Rows near named flat spaces through zero (a row that begins with a name and a colon came from that space):
z421_z954: [  2  -6  -1 -44  -2 -11  39 -14 -17 -10  -3 -15  12 -10  35   7  24  -8
 -17 -30  22  10   9 -20   9  34 -13]
z624_z861: [  4 -19 -36 -28 -32 -26   4 -33  -1  20  46  29  27  62 -27  -6  10 -10
 -32 -21  11  11  14 -26   3   8  40]
z617_z713: [  4   5 -33 -46   4 -33  12   4 -15 -43 -55 -33  12 -81  40  31   1  -6
 -15 -11  24 -32   6  -4 -29 -25 -31]
z617_z713: [  2  22  -4  10   2  15   5 -11   7   3   3  -7   1  23 -19 -14 -13  18
  14  10  -2  12 -10 -14 -16   0  -6]
z421_z954: [-12  -3   8  -9  -4 -12  -9 -24   0 -12  -2  -3 -12  14 -16 -20 -12  -2
 -11  -7  30 -12   8 -17  11 -13  12]
z421_z954: [  4   5   5 -32 -10  -8  19 -18  -9  -3  -1  -8   4   5   9 -12   4   1
  -7 -18  20   5   4 -15   7  29  -4]
z710_z441: [-27 -27   1   2  12 -12  -6 -24 -12 -11 -12 -20   1  13  -4  10  14 -17
 -24  11  25  -7  -3 -30   5 -37  23]
z421_z954: [-13  18  28  18  -8  10 -30 -22   4  -3 -25 -23 -31  21 -30 -41 -19   4
  11  29  21  -1 -24  -8   9 -11  15]
z710_z441: [ 31 -11  -2 -51  -7 -25   5 -38  -8 -21  17 -11  -1   2   1  -9   0  -9
 -23 -30  34   1  25  -7   6   8   6]
z710_z441: [ 14  -2   0   3   4  15  -5 -19   2 -11  -1 -27 -16   9  -2  -5  13 -10
  -1  11   7  25 -11  -1   0 -12   6]
z624_z861: [ 16  17 -56 -12 -20   4   0 -37  10 -14   1 -24   2  29 -24  -9   5  -2
 -10   8  14  30 -15 -24 -31 -31  12]
z421_z954: [ 64 -17 -21 -27  -9   4   9 -12   0  13  50   3  17  15   9  17  29 -13
 -10 -15 -23  42  11  24  -6  29   9]
z617_z713: [ 19 -33  69   1  41  -7 -17  -3 -19   3   9 -12   0 -18  10  13  -4  -2
   2  10  -4 -20  14  19  16  11   1]
z710_z441: [ -3 -14  13  -7 -12 -23 -16 -16  11   3  48  49  -8  39 -38 -29 -31   3
 -14 -34  21 -23  41  -1  27  -2  24]
z710_z441: [-54  -1 -11 -25  22  -6  46 -12 -29 -41 -77 -67   7 -47  56  29  36 -13
 -20   2  44  -6 -22 -59 -10 -23 -27]
z624_z861: [-43  19   3  23  25   9  29   0   8  -2  11  19  12  29 -20  -8 -31  35
  13 -11   7 -16  14 -43 -12 -15 -21]
z617_z713: [-19   3  -1  11  -4  -9 -18  13   3  -8 -25   4 -11 -21  -4  -3 -13  -2
   1   8   5 -24  -3   6   2 -23   1]
z421_z954: [ 27 -45 -16 -10  18  -1   6  -8  -6 -14  30  -9   5  -7  23  40  41 -32
 -27 -12  -5  25  18  11   4 -22  12]
z710_z441: [  6   5  30  15  26  20  -7 -25  -5  -7 -10 -40 -11  14 -11  -9  -4   8
  12  28   7  14 -17 -14  -8 -12  -1]
z624_z861: [-15 -24  14 -16  17 -31  20  10  -7   7  37  48  29   3   2  15 -18  12
 -14 -40   3 -39  47 -11  11  12  -6]
z617_z713: [ -5   9 -13   7 -11  25   7  -2   4 -17 -25 -31 -29  -9  19  -7  29 -20
   0   6  10  34 -23   0  10  -7  -2]
z624_z861: [  2  23  25  13 -37   6 -31  25   5  32 -21  15 -19  -2  -9 -33 -11   3
  24  21 -19  -5 -28  36  20  45  10]
z421_z954: [ -6 -13   5   6   9   4  -5  -9  -3 -13  -9 -18 -13  -2   5   4  13 -15
  -9   7  12   6  -4  -4   8 -20   8]
z421_z954: [ 56  20  20 -19  -5  22  18   3 -13  40  10 -20  25   5  19   2  17  16
  28  17 -42  40 -28  23 -15  84 -17]
z617_z713: [-11  26 -73  -2 -32  26  40   7  15  -9  -8  -6  -1   8  20   4  36 -10
  -4 -14  -3  49 -20 -18 -13  -2 -12]
z617_z713: [ -4 -14 -34 -17 -30   3  15   8   0 -13 -11  -6 -17 -17  38  10  51 -41
 -24 -21  10  30  -6   9  25   5  10]
z624_z861: [ 11  -5  28  -1 -16   2 -11  10  -2  23  10  15  -9   7   3 -14   6  -7
   5  -1 -11   5  -3  25  27  41  12]
z624_z861: [ 19  12  -4  -4   1  10   0  -5   4 -11  -4 -15 -10  -9   2  -5  -2   2
   7   1   1  12  -3   8  -7  -2 -10]
z624_z861: [-12  29 -50  11 -14   5 -11 -11   9 -15 -39 -29  -2  -1 -19  -4  -6   4
   3  31   7   6 -31 -21 -38 -47   1]
z617_z713: [ 11  24  23   9   3  31  -9 -33   3 -15 -21 -50 -35  17 -13 -35  -2   3
  16  25  20  32 -29  -9   1  -2  -1]
z710_z441: [-28 -17  10  41  -1   4 -27  -2  15  11  28  33 -16  47 -39 -17 -12  -5
  -5   7   1  -6   8  -4  21 -32  33]
z710_z441: [ -3  -5  -6  17   7   7  -6  14  -7  12 -18 -15  13 -11   9  23  15  -4
   5  30 -23   4 -24   5 -15  -8   2]
z624_z861: [  5   4   4  11 -32   5 -35  13  -3  18 -35 -14 -18 -12   3 -10  18 -21
   6  35 -14   9 -40  30  12  14  22]
z617_z713: [-16  10 -14  31  -2  24  10  15  13  13  11  15  -1  23  -7  -1   5   5
  11   5 -19  19  -9  -4  -2  -2  -1]
z421_z954: [-28  -3 -22  36   7  19  -1  31   9 -14 -26  -5 -16 -28  18  21  19 -16
   2  14 -12   6 -14   8   0 -41  -6]
z710_z441: [ 20  10   8 -23  12   4  14 -15 -12 -13 -20 -39   4 -20  18   4   5   6
   5   5   9   9  -9  -7 -15  13 -19]
[ 29  -4  47  10  68  36  29  -5 -17 -11  -2 -55   8 -23  33  31  15  16
  24  20 -18  26  -7  -2 -20  10 -40]	z617_z713
[ 19  15  15   4   1  21   1  -2   6  -2   2 -12 -18   0   2 -15  -1   5
  16   2  -3  20  -6  13   5  17 -10]	z624_z861
[  2  22 -42  10 -11  32  39  -2  14  15  29   7  14  43  -2   0  19  11
   9  -8 -20  50 -11 -20 -17  17  -9]	z617_z713
[ -9 -32 -14 -17  -8 -39 -14  12 -13   5  -6  17  22 -24  11  28  10 -19
 -26  -4  -1 -33  11   7   3 -11  19]	z624_z861
[ 33 -32 -14  -5 -17 -17 -35 -15   4  14  41  20   5  28 -26   4   8 -22
 -22   3  -9   7  11  22   6 -13  43]	z710_z441
[-37  20  -1  21   2  -8  -9  28   3   1 -37  11   5 -25  -6   0 -28  18
  15  16  -5 -39  -9  -4 -14 -17 -14]	z624_z861
[ -8  20  -3  38  13  39   5  25   1   6 -36 -32  -5 -19  19  15  20   3
  27  41 -31  26 -43   7 -19  -5 -19]	z710_z441
[ 34  35  -9 -19  11   8  21 -12  16 -25  22   3  -4  -7 -10 -17 -37  32
  18 -30   9   3  28   0 -23   3 -38]	z624_z861
[-33  -9   9  25  21  -4  -8  17  -1  -8 -18   4  -1 -17   0  13 -10   2
   1  11   0 -28   2  -6  -1 -34  -4]	z421_z954
[ 13  27 -42  -7 -50  14  -7 -17  24 -10   5   2 -34  27 -19 -40   5 -13
  -3 -12  16  37 -11   5   9  -1  14]	z421_z954
[-19  37  29  11   9   1  18  41   4  21  -6  38  17 -18   1 -11 -46  47
  38 -10 -23 -38  10   6  -7  44 -42]	z710_z441
[ 25  14 -17 -80 -41 -64 -29 -52 -12 -30 -34 -22  -1 -22 -22 -34 -36  -1
 -27 -16  63 -43  12 -12 -12  -5  14]	z617_z713
[  8  24   9  -2  13   0  -5 -18   0  -5  -9 -17   6   4 -23 -13 -33  28
  16  15   7 -12  -4 -14 -27  -7 -13]	z617_z713
[-46 -21  11  28  23   2   2  15 -11   1 -25  -9   6  -8  13  24  16  -9
  -6  20  -2 -14 -12 -19   4 -28   4]	z624_z861
[ 15  18 -17  29 -13  32 -12  19  14  11  -7  -6 -15  -1  -1  -2  12  -4
  20  25 -31  31 -29  26  -8   0  -1]	z421_z954
[  0 -16  24  26  -4 -29 -41  29   7  56  52  82  33  33 -50  -2 -48  25
  11   7 -44 -51  25  29   2  15  27]	z710_z441
[  8  18 -35 -22  -8   4  24 -10   0 -19 -18 -26   4 -14  17   6  13   0
  -3  -7  11  19  -9 -14 -20  -2 -18]	z617_z713
[-40  37   9  10  21  24  43  25  -8 -15 -60 -33   0 -43  40   7   2  21
  26   8   3  -3 -25 -24 -14  13 -52]	z710_z441
[-36 -21  24  25  14 -13 -20  -7  -1  12  13  22   5  34 -33  -6 -20   5
  -8  10   8 -30  10 -20  11 -27  26]	z710_z441
[-76  45  25  65  48  31  18  37  10 -15 -53  -6  -8 -25  -5  -3 -47  49
  44  26  -4 -39 -15 -33 -24 -40 -52]	z624_z861

Rows near named flat spaces through zero (a row that begins with a name and a colon came from that space):
z926_z95: [-33  10  -4 -12  -2   0 -12   9  21  13  21  -4 -34  17  15  19 -15 -23
  -9  -5  43  -5 -38   6  37  -8 -15]
z695_z334: [ 39  32 -18   3 -10  15  28 -33 -20   5  -4 -24  -7  85 -10  10  -1 -28
  -6  11 -34  30  32 -28 -21  19  25]
z695_z334: [  5  11  -7 -18   8   0 -22  -9  -8 -10  -6 -16  23   1 -24 -26 -10 -28
   5 -12  11  24   4   0 -13   7   2]
z600_z12: [ 25  32  18  16  16   3  17   6  16  38  -5 -29 -25 -15  35  -4  41 -65
 -31   0 -32  11   0  17  11  56  20]
z28_z413: [ -4  15 -13  34   7   1   1 -19   6  14  31  15 -57 -17  26  60  27 -16
 -29   1 -25  15  21  -3  32  13 -21]
z600_z12: [-12 -27  27  -5 -29  26  45  22  -3 -48   0 -12  40 -26  48 -54 -10  46
  12  24  -4 -61 -53  25 -28 -29   7]
z28_z413: [  1  -9 -20  -7   5  -3 -11  -8   5 -13   8  10  -1   0  -8  14 -14  21
  -1   8  -4   6  32 -18   0  -8  -5]
z695_z334: [ 18 -16 -22 -24  14 -19 -11   0  10  11 -24   8  -2  31 -25  13 -28  33
   5  13  22 -14  34 -18  -1  -9   9]
z289_z141: [-32   6  19 -83   7 -20 -19  35  45  43 -17 -51  14   3  20 -38 -16 -80
   7   7  49  22  -2   7  -1  44  55]
z28_z413: [ 17   5   6  40  -6  32  30  17   8 -41  20   5   0   8  18 -11   3  31
 -21   6 -29 -30 -41   2   7 -10 -20]
z28_z413: [ 22  11 -26 -14  11  -7 -13 -44 -31  -1 -28  -6 -25  29 -17  27 -12 -16
   0   1  40  -5  15  13 -13  -7  -9]
z926_z95: [-14 -22 -17 -29 -12   4  -2 -16  -4 -24  11  -9  35 -21  10 -35 -31  29
  14  16  -2  -8  18 -11 -18 -24   4]
z289_z141: [ 25  13  -8  -6  10   7  -3  -7  -8 -12  -9 -19  23 -10  -2 -43  -8  -2
   6   3  -7  -4  11   2 -10   1  -6]
z695_z334: [  4  12   7  33  -2  12  11   0   0   5  23  -1   4 -35  20 -24  17   3
  -6  -6 -39  -2  -9   2  17   2 -18]
z289_z141: [-38 -41  23 -16   3 -21 -22  48  32 -11   4  30  22 -56  -8  16  15  24
  10   0  -7  20  28 -11  -9  11  20]
z289_z141: [-15  24   2 -14  -6  17   1  24  21 -23  20 -14 -11  39  14  -1 -15 -18
   2   5  24   5 -24  -6  17  -4 -10]
z939_z122: [-17 -14 -11 -24   3  -7  -6  -1  26  18  10 -10  -6  -4  14   2 -17 -11
 -19   9   8  -1   0  -7  10  10  18]
z695_z334: [ 32  14 -35   2  36   2 -25  16  40  -4  15  -2  -4   0 -12 -22 -30  25
 -22   5  -6  -8  24 -26  40   1 -28]
z289_z141: [-22  19  31 -40 -12  -6   7  53  21  26 -19 -20  -2  51  14 -29 -21  -9
  43   4  70 -27 -43  12  23 -16   4]
z939_z122: [ 25  17  10   4   4   3  11  17  -3 -18  -6  -3  13 -15  15 -18  18  18
  26  16 -31   6  56 -10 -11   6  -5]
z926_z95: [  5   6  32   9  -5 -21  24  36  14  79 -31   5 -25  45   0   5  11   6
  17  -5  24 -33 -34   9  33   1  15]
z600_z12: [ -7 -35   8  -3   6 -28 -26  14   3  50 -29  21  36  18 -78 -13 -15  11
   2 -36  17   8 -37  -8  -2   0  27]
z600_z12: [-17 -19 -16   2  10 -13 -30  13  24  -2  15  34 -14  23 -44  53 -11  14
 -16 -11   5  30  14 -30  15   2   0]
z28_z413: [ -7 -25  11   1  -2 -17   4  19  16  35  -9  15   9  -1 -13   3   3  21
   1  -2 -12  -3   4 -12   4   6  24]
z939_z122: [-37   5  18   4 -25 -10  -2 -21 -44  23 -15  16 -35  35 -14  49  10 -25
  27 -24  62  -1 -52  31   2 -27 -12]
z695_z334: [  8  -5   2  17  15  -9 -15  22  10  -7  -8  30 -15   7 -28  37  10  21
  -4  -8   6   3   9  -6  10   1 -12]
z695_z334: [-11 -26  25 -15   3  -8   8  29  22   5 -21  -2   5 -18  12   2   9  -8
 -14   5  15 -21 -29  21 -13  19  31]
z926_z95: [ -9 -14  10   7   3  -6 -13  18   2 -22   5  23  19 -39 -12   5  16  23
  13  -4 -21  19  30  -9 -11   0  -4]
z695_z334: [ -4 -20  -2 -33 -11   2  36   2  30  25  -2 -29  -4  19  47 -12 -20  -2
 -22  34  -2 -34  -9  -2  -3  13  45]
z600_z12: [  2  21  -9  31  -4   7  -7 -28 -30   0  14  10 -13   9 -18  13   9 -10
   3 -21  -7  19  -9   1  10 -13 -30]
z600_z12: [ 47   2 -10  38   9  10  15 -39 -20  22 -11 -13  18   6 -29 -20  16 -26
 -44 -17 -59  12 -16   0 -22  33  25]
z28_z413: [ 19  11  -7  26  21   7 -26   5  -6 -32   5  13  17 -36 -26 -22   3  18
   0 -18 -11   5   2   2   7  -9 -39]
z926_z95: [-12   7  -6 -10 -12   3   8 -23 -12   5  10 -12 -10   0  25   2  -3 -12
   8   9   3   1   8   3   0  -7  -1]
z926_z95: [ 23  18 -11  16  14 -10  -3 -38 -28  29 -19  -4 -33 -22  11  14  17 -18
  -4  -5  11 -15  12  26  10   2 -20]
z939_z122: [-21   4  -7 -23   4 -16  -2  -9  17  41   1  -9 -54   1  39  39  -3 -30
 -11  13  41 -15   2  14  29   7   3]
z939_z122: [  6   6  25  22 -16  23  25  41  12 -23   8   2  27  51 -19 -22   1  13
   0  -8 -23   2 -47 -14  -5   0   9]
z289_z141: [-24  -2  14 -16  -3 -12  -5  34  30  19   0   9 -26  46 -10  47   5 -23
  -4  -2  23  22  -6 -12  12  19  24]
z939_z122: [ -4   5  18 -31  -5  -6  10  18  -3 -16 -26  -8 -13  12  25  17   7  -7
  27  21  37 -12  19  16 -19   1  10]
z600_z12: [  5  22   7  -1  22 -32 -33   9  -6  57 -28   9 -22  -9 -26   6  12 -17
  29 -23  41   6  16  12  32   1 -21]
z926_z95: [  5  23  -3   4  -2 -10  16  -3   1  59  -3  -8 -38  10  38  -9  -7  14
  21  11  24 -43  -2   9  49 -23 -26]
z289_z141: [-11  13  -7 -17  -3  15   2  -3   6 -22  11 -20 -15  17  23  -3 -18 -22
  -9   7  32 -13 -32  12   7  -7 -10]
z926_z95: [ -8 -14  15 -12 -17  -1  22  14   9  10  -5  -3   9  33   2   7   1  -1
   2  10 -11   5  -2 -12 -17  11  38]
z939_z122: [ 24   1 -12 -13  16   3 -19 -18 -28 -58 -21  -2  23 -39  -9 -16  -2  14
  17   7  10  -2  40  14 -37 -10 -20]
z926_z95: [ 17  -2  23  15  -8  -4  29  42  17  15  -6  13  14  18   3 -10  15  44
  22  14 -41  -6  30 -25   3   4  15]
z695_z334: [-36  18   2  27 -14  15  -9  -3   1 -14  53  10 -15 -16  10  19  16 -24
  -7 -18 -23  40 -14 -10  24  -2 -26]
z289_z141: [  8 -16 -12  15   3  -2  -2  -7  -5 -14  -3  24  -9  10 -20  31  -4  32
  -9   0   0  -9   3  -6  -3 -13  -9]
z600_z12: [ -5 -22  -8 -11  -5  -1  -9  -2 -11 -22  -6  10  31  -4 -21 -26 -29  44
  19  -1  19 -20 -11  -2 -11 -35 -12]
z926_z95: [  2  -3 -13  -1   2  -3  -7 -23 -16 -10   4   3   5 -42  13  -8   1  17
  13   7 -10  -2  37   2  -5 -13 -17]
z939_z122: [ 15   7  -7  -1  11   5  13  26  50  18  27 -16   5 -11  30 -28  -3   6
 -21  21 -54   6  38 -33  25  28  15]
z939_z122: [ 19  23  -4  15  21 -11   3 -13   2  43 -15  -5 -62 -10  30  34  21 -28
 -19   3  22 -25   1  28  33  15 -17]
z28_z413: [  2   1   8  -6   1   2   8  -2   2  12 -14 -15 -10  10   9   1   3 -31
 -18  -2  18 -13 -36  21  -4  14  15]
z600_z12: [-21 -13  15 -28 -22   6  27   6  16   6   6 -24  12  23  25  -4   0 -32
 -12  16 -15  13 -10  -7 -25  26  54]
z289_z141: [  0   9 -28  -6 -10   4   3 -17   3  22  18  -7  -4  55 -10 -11 -38  15
   4   3   5  -3  -5 -28  24 -24  -8]
z695_z334: [ 44  27 -24  14  16   7  -2 -18 -19  -9  -8  -6   2   1  -2 -34 -16  33
  16   6   0 -26  24  -1  14 -25 -42]
z28_z413: [-11  10  12  18 -26   1  26  -4 -13  40  11   2  -4  29   9  -8   4   8
  21  -5 -15  -3 -17  -8  17 -17   0]
z695_z334: [ 68  51 -22  -9  39  24  -7  15  24 -38 -16 -38  -9  67 -17 -18 -17 -40
 -33   8  11   5   3  -7   0  35  -5]
z28_z413: [ 30   9  15 -17  28   2 -26  17 -17 -59 -46 -11  31 -37 -21 -30  12 -15
  14  -7  33  -4   5  36 -43  12  -9]
z289_z141: [ 15 -15 -19  -1  -1 -21  -1 -32 -13  59 -10   0  24  -3 -24 -30 -15  24
  11  -4 -28   2  34 -22   2  -7  16]
z28_z413: [ -5  13  17  41 -26  11  34   6  -8  30  21   8  -6  21  14 -10  13  19
  12  -7 -32 -10 -30  -8  26 -17 -11]
z939_z122: [-40 -24 -19 -22 -12 -12 -28 -37 -17   8  13   6  11 -15 -21   6 -23  -9
   5 -15  23  21  -6  -3  -7 -19   2]
z600_z12: [-15  51 -17  24  16   8 -45   0  -6 -24  39  14 -37 -23  -1  13   0 -10
  18 -24  31  21   3   3  56 -28 -86]
z600_z12: [-29   4  -4   7 -18   4  -8 -11  -9  -2  25  13 -12  31 -17  33  -1 -16
   2 -15   1  35 -11 -15   6  -8  -5]
z28_z413: [ 12   1 -19  23  -7   6  18 -21  -8   5  10  12 -25  35   1  28  -9  28
 -10   7 -11 -16   1 -13  14 -18 -13]
z926_z95: [  8 -55  -1 -15  12 -10 -11   2  11 -32 -25  17  31 -13 -41  32   7   5
 -37   3 -24  22  23  -9 -59  36  56]
z289_z141: [-15  11  48  27  -8   4   8  51   4 -17   8  19  12 -39  12  -2  48   4
  28  -9 -30  20   7   5   0  10  -9]
z939_z122: [ 10  14  -4   4   6  13  -4   4   6 -14  10 -13  15   6  -7 -27  -7 -13
  -9  -6 -11   9 -13  -5   2   6  -5]
[ 18  -1 -29   1   3   3  -4 -28  -8   3  10  -7  22   0 -13 -32 -24  21
  -1   2 -24   2  23 -21   1 -12  -7]	z289_z141
[  7  21  -7  11   7  -6 -16 -17 -24  -6   0  10 -16 -17  -4  19  17  -4
  20  -5   0  21  43   1   3  -5 -28]	z28_z413
[ 22  -5   3  11   4   0  -6 -11 -35 -33 -22  12  27 -24 -24 -10  12  24
  22  -5 -10   2  25   8 -34 -11 -11]	z939_z122
[-27  -3 -28   1  -7   7 -32 -41 -21 -12  31   2  19 -11 -31 -15 -27 -11
  -4 -26   7  28 -23  -8   4 -24 -23]	z939_z122
[ -7  -9  18  -3 -15 -14  20 -22 -21  30 -21   0 -22  10  10  50  35 -38
  -3   4 -10  20  19  11 -30  28  43]	z926_z95
[ -1  11  19   0 -28  -7  36 -14 -28  42 -11 -10  -2  11  31 -11  17   3
  40  13 -15  -7  23   2  -6  -9  14]	z926_z95
[ -2  11   3   3   3   8  -9  -4   0   2  13 -18  26 -29  -1 -41   5 -29
  -6 -13 -23  22  -9   1  -2  15   2]	z695_z334
[  2  31  27  37 -17  10  31  -5 -27  22  -3   0 -37  24  23  23  36 -26
   7  -9   1 -10 -38  26  13  -1 -13]	z289_z141
[-33  -8 -18  15  -6  33   0 -36  -3 -74  47   2 -43 -41  49  57   8 -30
 -58   8   4  -3 -39  28  -6   0 -25]	z289_z141
[-24  34  20 -10 -28   2  26  34  16  15  33  -7 -11  21  51  -2  15   5
  52  26 -30  29  63 -36  24  -3  -1]	z939_z122
[-40   9  18 -10 -28   1   3 -10 -22   4  13  -5   1  -1  15   3  11 -29
  29  -8  10  24 -10   7  -7  -9   2]	z926_z95
[ -3  16 -10  11   6   9 -11   1   2 -26  21   7 -18 -10  10  13   0   6
   0   1   4   3   9  -2  18 -11 -34]	z600_z12
[ 23  18   8  17  14   5  -6  16  -2 -23 -15   8 -11  25 -26  24  18 -15
  -8 -10   4  14  -4   5  -7  17  -6]	z695_z334
[  9   4   0  11  -2  11   9   2  -3 -18   3   1   3   6   2  -6  -2  12
  -3   2  -6 -11 -11   1  -1  -7  -9]	z28_z413
[-49 -28  52 -11 -38  -6   2  33 -19 -17  -4  19  63 -11 -31 -12  25   0
  49 -19 -18  49  -4  -8 -50   0  39]	z926_z95
[ -1  -8 -28 -13  16  -8 -41 -14   3   2   6   1  27 -13 -42 -30 -33   6
  -3 -19  13  13   0 -13   9 -12 -14]	z28_z413
[ 13   2   8  55  25   5 -18  29  22   4  12  26  -6 -25 -33   3  19   4
 -38 -34 -20  -1 -50   6  34  13 -27]	z600_z12
[ 29   3 -16  18  20  -9 -36  -9 -26  -2 -19  17  36 -11 -67 -40 -18  36
  22 -30   9  -1   1  -3   3 -28 -36]	z28_z413
[  2  -5   5  16 -10   7  12 -10 -17  -4  -1   5   8   4  -5  -4   4   9
   1  -6 -10  -7 -20   5  -9  -9  -1]	z600_z12
[-34 -21   6 -40 -14  -8   0   3  10  -1  -7  -5  -9  29   4  32 -12 -23
  -3   9  37   6 -13   2 -18   7  35]	z695_z334
[ 11  -2   5   4  21   8  -5  31  37 -10   6 -11  14 -32   8 -33  -1  -4
 -30   0 -13 -13 -22   5  12  21   1]	z600_z12
[ -9  -5   6  -7  -8   5 -11 -19 -28 -18  -9  -8  30  -4 -26 -17   0 -28
   4 -19  10  19 -28  14 -33   1  10]	z926_z95
[-29  -4 -28 -16   4 -10  -2  -7  46  45  42  -6 -49 -15  52  27 -18  -4
 -27  22  -2  -7  24 -20  54   4  -2]	z939_z122
[  8  51  29 -18 -18  17  -1  17 -39 -50  -8 -25  56  16 -11 -60  16 -26
  77  -5 -12  54  44  -9 -43  -3  -7]	z939_z122
[-16 -18   9  -3   7  11 -14  68  58 -44  24  19  21  26 -31   8 -14  19
 -23  -4  -8  20 -24 -32   7  13  12]	z926_z95
[  4  25   4  20  -7  18   7  15  11   2  29  -9  20  20  -6 -35   0  -8
   1 -10 -40  25  -9 -25  16   6  -5]	z939_z122
[  9   5 -18 -12  21  -4 -26   8  10 -16  -5   3  -3  -6 -11  -8 -23  19
   5   1  34 -16   6   1  16 -17 -29]	z695_z334
[ -4  -6 -14 -58  24  -6 -38   8  27  -4 -11 -38  42 -29 -11 -68 -39 -32
  -8  -3  37   1 -10   7  -8  14  16]	z695_z334
[ 18   1  -6  37  11   5   7  -2  13  -2  13  18 -31   7  -5  52  25  -6
 -42  -1 -40  16  12 -12   8  28   3]	z600_z12
[ -3  21  16  -6  -7   1  10  -1 -14  14  -8 -18  -4 -11  28 -22  10 -20
  23   2  15 -10  -6  21   4  -4  -7]	z600_z12
